(in the rows, 128 means zero)
Each row of numbers stands for one object and depends on some of the facts below. Use the named rows to name the rest.

There are 2 kinds of fact about the objects: λ, Ω.
λ: uses; Ω: refers to
z108 {λ=z779}
z112 {λ=z564}
z114 {Ω=z291,z301}
z126 {λ=z968, Ω=z227,z874,z462}
z138 {Ω=z543,z774,z696,z870}
z139 {λ=z22, Ω=z853,z696,z71}
z15 {λ=z795, Ω=z251}
z151 {Ω=z227,z413}
z157 {Ω=z573,z438,z521}
z158 {λ=z458}
z159 {λ=z249, Ω=z301,z29}
z162 {Ω=z809,z527}
z163 {λ=z33, Ω=z227}
z170 {λ=z865}
z176 {Ω=z744}
z197 {λ=z752}
z204 {λ=z193}
z207 {λ=z266, Ω=z521}
z209 {λ=z655}
z214 {λ=z793}
z22 {λ=z413}
z227 {λ=z29}
z245 {Ω=z69}
z248 {λ=z926, Ω=z963}
z249 {λ=z8}
z251 {λ=z108}
z264 {λ=z139}
z266 {λ=z765}
z267 {Ω=z8,z908}
z268 {Ω=z659,z978,z413}
z273 {λ=z710, Ω=z905,z527}
z280 {λ=z264, Ω=z550,z463}
z286 {Ω=z573,z264}
z297 {λ=z550}
z300 {Ω=z659,z942}
z327 {Ω=z905,z842,z537,z119,z216}
z33 {λ=z591, Ω=z479,z108,z94}
z332 {Ω=z243,z249}
z334 {Ω=z943,z804}
z356 {λ=z617}
z36 {Ω=z955,z908}
z360 {Ω=z854,z710,z612}
z367 {λ=z250}
z383 {λ=z356, Ω=z170,z551}
z407 {λ=z479, Ω=z8,z617,z158,z968}
z413 {λ=z422}
z419 {Ω=z133,z214}
z422 {λ=z367}
z425 {λ=z674}
z426 {λ=z449}
z427 {λ=z334, Ω=z774}
z428 {Ω=z777}
z43 {λ=z463}
z434 {Ω=z868,z158,z874,z905}
z441 {Ω=z542,z551}
z449 {λ=z664}
z458 {Ω=z170}
z463 {λ=z854}
z466 {λ=z163}
z469 {λ=z15, Ω=z425,z933,z43,z804}
z473 {λ=z590, Ω=z438}
z481 {Ω=z721}
z487 {Ω=z924,z112,z660,z133}
z510 {λ=z6, Ω=z660}
z520 {λ=z809}
z521 {λ=z718}
z526 {λ=z620}
z535 {Ω=z438,z463}
z542 {λ=z871}
z564 {λ=z724, Ω=z462}
z567 {λ=z665, Ω=z243,z158,z968,z250,z84}
z574 {λ=z908}
z590 {Ω=z710,z558}
z591 {λ=z755}
z617 {λ=z204}
z635 {Ω=z8,z426}
z638 {λ=z542}
z644 {Ω=z870}
z652 {λ=z425}
z655 {λ=z638, Ω=z422}
z659 {λ=z138}
z664 {λ=z822}
z665 {λ=z114, Ω=z863,z558,z170}
z669 {Ω=z744,z463,z674}
z674 {λ=z635}
z688 {Ω=z756,z413}
z69 {λ=z126}
z70 {Ω=z691,z963,z170}
z708 {Ω=z620,z753}
z710 {λ=z473}
z718 {λ=z469}
z719 {Ω=z543,z710,z550,z908}
z724 {Ω=z227,z924}
z737 {λ=z652, Ω=z710,z216}
z744 {λ=z669}
z752 {λ=z426, Ω=z422}
z755 {λ=z950}
z765 {λ=z297, Ω=z744,z667}
z768 {Ω=z921}
z783 {λ=z427, Ω=z868}
z793 {λ=z43, Ω=z297}
z804 {λ=z872}
z809 {λ=z69}
z822 {Ω=z933}
z854 {λ=z659}
z857 {Ω=z926,z250}
z858 {λ=z55, Ω=z926,z356,z942}
z864 {λ=z207, Ω=z227,z209,z874,z297}
z865 {λ=z227, Ω=z868,z872}
z871 {λ=z567}
z872 {λ=z197}
z890 {Ω=z710,z612,z804}
z926 {λ=z972}
z950 {λ=z170}
z952 {Ω=z963,z756}
z962 {Ω=z543}
z968 {λ=z853}
z972 {Ω=z933,z753,z216}
z995 {Ω=z638,z158,z112,z55}

Known rows:
z950: [140 109 105 103 189 144 120 151 140  78 125 145 172 189 115 189 148 125
 113 142  95 104 100 120 151 116 145  51 105 160  94 114 124 111 135 150
 138]
z367: [143 167 106 142 115 147 140 155 121 153 159 165 127  97 121  99 100 134
 141 165 123 138 167 169  78 187 110  36 100 152 107 147 145  99 132 118
 108]
z426: [117 147 129 126 139 124 127 131 122 143  96 110  92 129 128 156 121 139
 129 111 140  90 128 104 168 123 130 159 114 142 125 138 103 139 160 110
 146]
z744: [115 150 137 119 118 125 134 140 103  92 134 135 113 134 123 127 131 132
 105 114 134 110  99 104 160 149 130  90 115 151 128 147 115 142 158 114
 131]
z664: [126 154 134 126 138 138 161 145 129 187  99 122 103 137 100 152 133 147
 163 136 160  95 126  80 168 111 126 157  89 128 131 134  86 143 169 117
 159]
z755: [140 111 109 106 181 127 121 136 127  87 134 149 176 206 118 178 145 136
 107 149  92 112 105 126 140 106 144  57 110 166 105 115 120 114 137 142
 140]
z216: [115 139 141 118 134 131 129 126 123 130 124 131 113 131 127 144 129 106
 112 137 125 116 115 136 133 130 131 117 116 126 120 142 129 145 153 109
 132]
z550: [105 124 115 126 144 130 141 143 103 132 127 117 126 119 124 152 125 131
  97 159 122 105 134 119 131 150 134 145 127 120 119 154 127 121 146 108
 133]
z908: [113 125 118 127 148 132 131 141 115 127 116 122 120 123 124 157 118 130
  96 152 120  98 134 124 127 146 134 145 123 132 118 149 128 126 147 104
 136]
z870: [117 134 120 141 131 130 135 126 130 102 112 123 123 133 125 142 124 131
 108 143 132 101 110 106 134 155 143 121 113 144 119 147 118 138 145 116
 134]
z868: [116 149 139 124 142 125 124 132 127 110 131 134 113 141 126 150 123 116
 124 126 125 110 137 127 142 136 116 126 117 139 120 147 135 133 144 106
 133]
z620: [116 131 131 118 145 137 144 137 123 150 126 126 131 131 129 152 131 115
 118 154 126 106 135 139 131 135 137 139 119 111 114 138 136 130 147 119
 139]
z434: [128 156 121 125 140 117 128 132 131 124 124 110 120 146 139 144 136 124
 145 121 123 122 132 129 137 122 104 116 115 117 112 141 124 108 136 118
 116]
z667: [114 139 126 117 132 131 140 147 103 110 135 128 126 130 128 137 135 137
 111 131 130 108 120 110 151 144 132 109 116 135 123 143 121 128 152 117
 130]
z29: [137 103  93  99 213 182 122 192 158  71 121 145 191 156 107 222 145 102
 125 150 100  67 120 113 164 138 148  67 103 138  72 115 146 111 128 157
 144]
z978: [120 137 128 129 143 143 122 137 126 113 132 134 114 142 109 133 133 133
 134 107 136 101 139 125 141 135 120 119 120 135 129 142 127 128 134 123
 131]
z300: [128 139 120 126 145 136 126 142 125 122 125 119 118 139 127 130 138 141
 151 107 132  97 135 130 136 128 114 115 121 129 123 137 121 115 133 131
 118]

Which object is each row?
No name comes twice in this set of rows, the named rows included.
[127 137 111 128 134 122 138 132 122 127 109  97 123 130 138 139 137 136
 119 138 126 116 102 121 128 138 130 104 115 121 115 144 106 114 145 124
 113] | z719
[132 120 111 127 171  93 112  88 115 109 154 151 162 250 118 160 147 159
  97 158  78 154 120 134 121  75 127  66 123 169 129 125 111  97 126 126
 142] | z163
[139 155  93 134 135 146 121 162 113 155 154 164 118  86 119 119  82 139
 133 170 103 120 203 180  64 182  91  68 115 156 107 146 159  97 128  93
 112] | z250
[125 150 127 123 136 122 139 133 127 130 124 117 126 141 139 139 136 122
 145 125 127 117 126 129 138 131 119 115 112 114 113 138 123 116 141 124
 121] | z162
[140 119 126 114 153  89 123  90 113  93 141 162 162 244 133 140 142 163
  95 143  90 141  88 130 126  85 148  46 113 197 133 108 104 123 147 132
 145] | z466
[139  93 108 108 207 179  91 162 142  68 122 150 158 168  82 193 152 105
  97 126 106  83  92 122 155 124 150  41 112 152  94 124 126 135 129 149
 146] | z170
[123 151 131 126 136 139 154 142 128 176 103 120 109 136 109 150 131 144
 155 128 157  94 128  85 171 118 129 157  97 128 130 133  92 140 163 122
 156] | z449
[145 126  95  98 207 157  97 173 157  61 113 127 169 171 117 216 155  96
 134 125  96  99 100 116 164 118 118  39  97 135  71 120 128 102 126 146
 127] | z865
[134 157 124 121 133 108 119 131 134  99 107 108 106 138 147 129 131 136
 146  96 120 110 111 124 136 126 102  97 108 143 120 135 109 117 145 119
 108] | z407
[106 138 126 119 123 126 140 146  98 112 137 125 116 122 122 137 129 136
  99 134 133 109 119 109 148 153 131 117 121 136 128 156 119 129 156 110
 135] | z463
[133 140 134 133 131 143 123 128 127 116 126 122 109 141 112 111 148 134
 138  90 144 104 101 124 141 132 126  83 116 133 129 139 110 132 135 140
 120] | z248
[ 73 139  76 111 116 130 172 113 139 187 110  87 131 140 128 141 126 138
 161 129 134  70 162  99 181 129 136 160 147 115 109 108 139 160 140 158
 138] | z114

The same objects again, as new rows of numbers:
Known rows:
z793: [136 138 134 150 139  86 161 154  79 147 111 124 106 110 129  96 127 127
 169 120 115 109 123 157 121 109 134 120 144 135 139 135 118 175  99 165
 126 181 108 127 137 126 117 141 113 141 117]
z162: [107 121 107 124 131 119 135 130 123 130 141 148 129  87 119 122 131 127
 129 122 129 130 128 119 120 140 127 139 124 134 113 118 143 111 146 129
 106 126 135 126 118 127 129 130 127 137 136]
z426: [137 121 162  76 140 180 139 130 128  82 108 110  98 215 113 148 122 130
 169  94 152 150  82 118 137 168 100  92 173 116 109 166 152 127 145 166
 170 124 143 131 127 116 107 177 129 137 150]
z227: [172 133 138 156 134 122 122 100 131 125  98 106 139 148 141 109 140 134
 124 114 129 131 117 165 171  94 110 106 112 116 144 132 123 147 124 132
 151 159 135 130 118 165 140 137 129  74 152]
z245: [109 125 113 116 126 120 124 126 135 125 140 149 128 101 122 129 129 127
 118 128 126 131 124 108 123 136 133 137 120 134 120 115 136 127 137 130
 112 120 132 129 129 123 127 125 124 122 126]
z952: [129 132 124 106 118 101 119 132 125 119 132 141 139  88 121 148 140 128
 114 116 123 133 119  99 121 134 128 145 129 154 122 111 152 115 134 131
  99 129 130 126 123 133 135 133 114 121 110]
z197: [142 130 158  86 135 172 144 130 123 100 120 109 101 195 118 147 125 131
 158  97 141 152  82 112 141 161 125 108 163 131 105 154 147 132 152 166
 152 135 128 123 137 123 125 171 120 138 149]
z638: [133 118 131  81 127  92 102  79 109 136 136  76 137 158 139 144 104 149
 179 150 115 129 180 161 141 114 118 114 163 112 152 146 148 110 116 103
 159 155 113 162 150 162 154 124 155 174 125]
z334: [112 125 117 122 127 131 129 149 124 133 146 166 133 118 116 118 131 133
 127 139 126 146 129 123 114 148 133 143 111 140 112 111 136 124 141 121
 107 120 137 112 121 124 133 122 125 141 130]
z890: [109 126 121 116 126 126 133 159 114 130 149 166 129 126 116 122 131 135
 133 147 129 149 138 128 110 155 119 141 111 138 112 107 147 115 149 121
 105 120 131 110 117 124 129 121 123 136 129]
z664: [136 129 153  98 132 160 138 126 125 108 122 116 108 182 121 143 127 130
 149 105 137 143  97 114 138 154 126 115 156 131 112 149 140 132 142 158
 151 136 128 120 138 126 122 159 125 134 144]
z558: [133 137 126 112 126 127 120 137 140 108 119 135 144 133 129 129 135 131
 118 119 129 146 147 117 107 151 116 123 109 133 147 121 134 135 117 110
 119 107 147 138 105 127 128 117 130 112 106]
z383: [155 145 154 137 112 112 131 141  92 131 121 100 114 126 132 166 134 136
 125 126 125 137 127 119 113 134 126 135 146 141 123 132 148 116 131 124
 124 134 107 112 128 135 132 131 115 133 101]
z367: [127 135 148 186 120 135 127 136 119 140 106 110 138 161 129 123 120 126
 135 135 108 122 130 118 167 128 136 111 149 149 113 136 109 105 125 120
 137 116  82 131 141 115 117 112 115 146 130]
z573: [106 135 102 127 134 147 135 103 155 125 128 118 126 124 118 126 118 116
 108 106 121 121 140 102 127 135 147 130 116 118 145 124 123 153 119 133
 121 102 134 141 124 131 129 120 139 104 128]
z674: [133 143 138 147 129 152 145 115 128 140 125  92 100 166 130 137 117 122
 121 127 130 115 131 124 130 118 145 124 128 111 135 141 115 139 116 132
 142 124 113 126 135 132 126 126 137 123 123]
z428: [108 124 111 114 127 118 122 128 132 127 139 143 129 103 121 132 128 128
 120 127 127 130 123 112 124 135 133 138 124 134 124 116 136 124 137 131
 111 120 133 126 127 125 128 126 123 124 125]

Which object is each row?
No name comes twice in this set of rows, the named rows included.
[117 133 125 114 121 117 126 153 115 124 142 155 128 123 121 138 133 133
 124 135 131 147 137 117 105 148 112 138 113 136 121 105 148 111 141 121
 104 118 128 115 108 125 124 122 125 133 114] | z590
[118 138 165 223 118 143 124 141 119 140  96 107 151 177 132 112 116 119
 131 139  94 124 133 104 185 128 134  97 157 162 102 132  93  88 127 112
 141 106  52 139 147 102 109  98 105 152 129] | z22
[119 125 108 128 139 138 130 122 149 117 125 141 149 110 124 103 129 124
 129 117 127 131 141 126 125 134 124 123 118 127 135 128 126 132 129 116
 121 114 150 146 108 127 134 123 141 122 135] | z527
[123 140 138 146 122 137 155 114 108 152 135  95  90 146 126 149 114 128
 125 124 124 116 122 125 129 127 152 132 138 117 124 134 129 129 129 139
 134 129 103 116 141 135 125 130 128 126 127] | z473
[149 132 135 131 133 124 129 114 117 131 122 102 131 148 136 116 128 132
 153 119 127 122 130 144 151 101 119 112 133 129 132 137 115 122 118 131
 135 161 117 142 132 154 141 134 138 132 133] | z209
[120 126 112 116 137 101 130 123 121 120 141 151 132  90 120 116 137 122
 136 117 133 117 118 107 141 108 110 132 118 142 116 106 136 101 139 144
  98 147 128 135 115 139 130 141 126 120 130] | z724
[122 124 102 130 139 132 130 117 148 111 119 138 151 105 127 100 129 122
 131 112 131 125 139 134 130 127 109 113 120 119 139 132 125 124 124 120
 123 120 153 153 105 131 132 129 143 116 134] | z868
[132 122 131  62 123  95  96  81 105 149 156  76 127 179 136 160 102 154
 176 159 105 145 182 152 139 127 135 132 161 125 148 134 145 120 117 115
 145 162 104 150 172 174 166 118 151 180 119] | z871
[114 122 116 111 129 125 119 129 145 116 125 146 135 133 128 122 128 125
 117 133 138 129 143 125 121 133 112 122 113 118 138 120 128 127 114 125
 126 111 139 137 115 117 113 120 132 115 122] | z955
[111 127 127  93 119 143 116 133 160 113 142 169 132 143 144 120 139 114
 103 133 147 109 127 124 118 105 136 130 100 125 139 110 110 130 109 124
 135 129 132 133 117 116 124 117 136 120 121] | z853
[111 125 112 118 130 106 129 122 124 123 138 149 126  90 118 130 129 125
 127 124 131 123 123 114 130 121 119 133 121 131 119 110 139 103 141 140
 107 129 129 134 121 132 125 135 127 122 124] | z419
[100 119 123  94 126  88 119 156 116 132 148 180 113 128 120 121 130 128
 127 156 140 124 128 122 115 125 121 134 109 131 130  91 131 133 118 156
 109 140 115 116 134 101  96 127 113 121 111] | z138
[143 128 147 167 106 105 120 113 101 159 120 111 109 121 137 156 136 153
 102 142 120 146 100 166 152 119 133 144 120 115 117 124 158 142 158 135
 145 140 115  80 140 146 129 134 103  88 155] | z33
[139 132 117 113 127 124 108 120 158 105 117 135 154 111 125 127 142 124
 113 108 125 131 130 104 127 125 124 130 118 146 143 122 122 142 111 122
 112 128 147 147 123 130 134 125 124 107 117] | z756
[116 124 120 113 137 129 113 133 151 108 124 147 138 148 124 117 127 126
 118 138 144 128 147 126 117 136 103 113 108 111 150 122 126 133 112 118
 132 104 142 141 108 113 104 117 139 117 114] | z908

Now the same objects, written a new way:
Named rows:
z765: [134 106 107 172 144 108 151  84 180 119 156 152 110 138  83 122 174  77
  14 151 109 149 142 122 138 125 236 170 127 148 114 183]
z638: [107 136 168 134 119 100 125 143 100 127 110  96 105 100  93 112 104 136
  55 144 118 205 160 145 177 140 101  86 141 142 110 117]
z921: [124 129 120 123 122 124 103 129 110 121 126 134 138 126 152 128 128 123
 149 121 119 125 135 119 122 116 129 130 126 112 127 126]
z138: [138 109 124 134 130 165 111 139 136 122 132 114 130 167 168 118 139 136
 169 147 135 155 114  98 105 142 164 107 127 134 144 124]
z659: [150 150 123 134 149 129 136 112 128 134  94 125 143  89 104 112  88  98
 107 150 167 139  92 152 108 153 155 104 111  99 146  88]
z543: [134 121 130 124 117 153  98 126 100 147 156 115 153 137 168 130 121 113
 144 120 136 145 131 111 121  99 143 126 137 124 122 121]
z537: [130 119 126 132 132 120 105 118 118 124 127 137 155 127 148 123 123 151
 163 124 137 118 154 120 132 116 114 133 131 122 120 134]
z22: [101 126 120 130 104 106 167 116 155 142 198 101 134 142  98 137 136 164
  79 110 109 107 115 222  81 167  96 111 120 120 109  88]
z753: [132 121 126 125 126 113  98 118 112 125 137 144 164 115 155 129 113 147
 151 120 134 116 151 127 128 111 128 130 129 120 132 138]
z779: [122 128 116 124 123 129 109 132 122 115 126 136 129 135 152 125 136 130
 150 125 113 127 135 115 122 120 129 126 126 120 128 129]
z874: [125 131 108 132 127 130 124 113 104 119 122 131 149 117 146 126 131 124
 160 117 146 131 164  99 143 120  97 130 130 110 102 108]
z425: [135 116 149 134 135 102 144 109 132 144 141 132 148 103 106 134 108 134
  89 125 156 121 121 144 136 134 144 135 129 139 143 138]
z955: [133 122 128 124 120 144  98 126 116 138 137 122 138 141 156 124 128 124
 149 128 127 133 132 114 124 104 125 132 132 125 116 128]
z527: [126 127 120 126 126 122 108 116 113 123 123 137 154 122 148 126 127 136
 153 119 135 122 151 121 132 110 111 131 131 115 115 128]
z473: [131 120 144 125 138 125 136 127 145 128 126 133 110 152  84 134 132 104
  95 117 125 127 116 150 131 162 146 130 134 134 130 140]
z487: [120 116 107 136 129 140 132 136 138 102 111 129 112 154 142 126 159 143
 171 135 124 134 143  94 124 145 119 124 125 127 118 124]
z756: [128 141 101 123 128 130 112 134  89 123 134 133 132 101 148 128 133 119
 157 121 110 131 127 116 129 115 118 138 114 114 126 114]

Which object is each row?
No name comes twice in this set of rows, the named rows included.
[153 130 124 146 166 142 152 113 152 123  93 120 138 119  86 108 110 115
 137 157 182 147 106 140 118 189 149 109 115 120 133  92] | z793
[128 129 131 123 113 138  94 123 119 145 123 121 139 129 162 120 125 122
 137 132 136 136 136 118 128  84 106 135 134 115  98 122] | z8
[178 125 141 141 178 130 109 103 147 147  93 128 176 100  97  95  73 126
 135 163 199 135  91 173 107 175 165 105 111 108 150 102] | z43
[100 145 101 134 101 102 180 108 122 141 206 100 139 107  96 139 133 148
  78 104 117 109 114 213  87 157  89 111 116 109 108  63] | z413
[111 128 118 121 111 120 116 143 154 116  97 135 110 139 158 118 142 145
 138 147 105 124 128 112 115 110 122 123 125 120 130 133] | z857
[135 131 149 129 142 119 129 163 114 132 133 102  91 113  90 117 130 156
 108 150  89 180 114 156 161 154 125 118 117 166 139 139] | z665
[127 162 114 117 145 152 180 121 112 136 142 132 116  97 106 151  89 103
 109 110 173 119 156 127 156 124 120 122 133 119 117  99] | z227
[126 124 122 133 127 121 106 114 116 129 123 136 157 119 149 119 122 143
 154 121 147 121 161 115 138 107 100 135 131 117 105 123] | z905
[130 128  99 173 139 115 170  76 136 130 157 142 131  98  96 128 151  86
  43 141 143 148 154 106 147 113 184 156 127 132 111 135] | z297
[127 215 160 186 103 145 158 128 123 163 103 102 165 141  76  98 116  82
  99 112 113  75 103 101 124 103  51 135 148 169 146 143] | z426

